Below are the code and all the weights of a small trained network. Each question names an input and a class and asks about switching units off, where a switched-off unit gives its printed mean instead of its output.

import numpy as np


def w(rows, s, z=0):
    codes = np.array(rows[::2]) - 128.0
    scale = np.full(codes.shape[1], s)
    scale[-1] = z or s
    return codes * scale


def norm(h):
    return h / np.sqrt((h * h).mean(-1, keepdims=True) + 1e-5)


def f(y):
    return np.maximum(y, 0)


def log_softmax(a):
    a = a - a.max(-1, keepdims=True)
    return a - np.log(np.exp(a).sum(-1, keepdims=True))


def net(x, mask):
    res = np.array(x, float).reshape(1, 5) / 4 @ E
    u = 0
    for l in range(2):
        y = f(norm(res) @ A[l][:, :-1].T + A[l][:, -1])
        res = res + np.where(mask[u : u + 9], y, B[l][:, -1]) @ B[l][:, :-1]
        u += 9
    return log_softmax(norm(res)[-1] @ U[:, :-1].T + U[:, -1])


A, B = {}, {}
E = w([
[141,98,209,144,135],'x0',
[106,130,119,154,4],'x1',
[132,93,129,67,109],'x2',
[79,165,120,125,88],'x3',
[77,67,80,175,100],'x4',
],0.0023)
A[0] = w([
[83,83,133,22,134,88],'0.n1',
[165,136,118,48,15,177],'0.n2',
[86,179,147,47,150,210],'0.n3',
[98,164,76,73,151,75],'0.n4',
[182,113,48,90,227,7],'0.n5',
[213,98,103,81,96,82],'0.n6',
[98,149,134,141,12,62],'0.n7',
[154,174,23,70,113,100],'0.n8',
[148,97,90,138,255,133],'0.n9',
],0.0031,0.0018)
B[0] = w([
[214,165,180,20,75,176],'0.n1',
[146,135,108,109,225,251],'0.n2',
[179,152,47,15,143,226],'0.n3',
[183,113,161,130,185,166],'0.n4',
[43,66,247,160,163,194],'0.n5',
[152,197,10,166,109,160],'0.n6',
[151,68,97,190,174,215],'0.n7',
[88,91,187,138,191,202],'0.n8',
[60,90,254,129,200,255],'0.n9',
],0.0031,0.0019)
A[1] = w([
[174,247,162,183,137,75],'1.n1',
[160,161,83,80,165,195],'1.n2',
[164,98,219,156,171,85],'1.n3',
[31,58,86,230,59,55],'1.n4',
[178,100,60,154,78,124],'1.n5',
[150,139,254,151,144,236],'1.n6',
[86,231,108,98,182,172],'1.n7',
[88,75,160,179,165,85],'1.n8',
[96,66,137,186,76,248],'1.n9',
],0.0047,0.0015)
B[1] = w([
[205,114,146,3,121,171],'1.n1',
[181,127,141,176,80,202],'1.n2',
[77,98,128,103,194,220],'1.n3',
[135,223,232,163,104,251],'1.n4',
[84,161,124,184,143,183],'1.n5',
[61,40,93,118,174,251],'1.n6',
[118,84,95,173,73,208],'1.n7',
[168,137,58,94,81,209],'1.n8',
[120,176,168,107,172,235],'1.n9',
],0.0045,0.0033)
U = w([
[67,254,224,226,95,161],'0',
[109,132,43,214,85,3],'1',
[228,144,101,40,57,97],'2',
[73,31,173,78,252,211],'3',
],0.0091,0.0034)

Each question gives the input, the list of numbers given to net, and the class t.
The units are the neurons (one row each of A and B). Each row of codes is followed by its name. A weight is (code - 128) times the scale printed after its matrix; where a second scale follows, it is the last column's (A, B and U).
mask holds one flag per neuron, layer by layer. A switched-off neuron (its flag False) gives its mean, the last column of its row in B, instead of its output. The means were averaged over made-up inputs and are rounded, as every weight is.
A unit's drop is (log p(t) with every unit on - log p(t) with that unit switched off) / (log p(t) with every unit on - log p(t) with every unit switched off).
The circuit of an input: a set's keep is (log p(t) with only the set's units on - log p(t) with every unit switched off) / (log p(t) with every unit on - log p(t) with every unit switched off). Starting from the 12 units with the biggest drops (on a tie, the unit counted first), units are removed one at a time, each time the one whose removal leaves the highest keep (on an exact tie, the one counted first), for as long as the keep stays at least 0.8.
units of the circuit, in order: the units of the circuit, biggest drop first
top k neurons: the k neurons with the biggest drops, biggest first
k most important neurons of layer l: the k neurons of layer l with the biggest drops, biggest first
drop when u is switched off: that unit's drop, to one decimal
input [-6,3,6,3,6], class 0: units of the circuit, in order	[1.n4]
input [-6,-3,8,6,4], class 2: units of the circuit, in order	[1.n6 0.n1]
input [2,3,5,-7,4], class 0: 2 most important neurons of layer 0	[0.n9 0.n3]
input [-6,8,2,2,-6], class 1: top 3 neurons	[0.n7 1.n4 1.n7]
input [1,-2,8,-1,-6], class 2: top 3 neurons	[0.n3 0.n6 1.n2]
input [-8,8,1,7,-5], class 1: 2 most important neurons of layer 0	[0.n2 0.n7]
input [-1,5,-3,0,-6], class 2: top 2 neurons	[1.n1 0.n9]
input [-6,2,-3,-4,0], class 1: 4 most important neurons of layer 1	[1.n8 1.n9 1.n4 1.n7]
input [-4,0,-3,3,0], class 1: 2 most important neurons of layer 1	[1.n4 1.n7]
input [3,6,0,-4,-2], class 3: top 3 neurons	[0.n2 1.n4 0.n3]
input [0,2,-4,1,-4], class 2: top 2 neurons	[1.n1 0.n9]
input [1,1,-2,8,-3], class 2: drop when 1.n1 is switched off	0.2
input [-3,-3,0,8,8], class 0: drop when 1.n9 is switched off	0.0
input [-6,7,-2,-1,-5], class 2: units of the circuit, in order	[1.n1]
input [-6,3,-3,-8,8], class 0: drop when 1.n4 is switched off	0.1
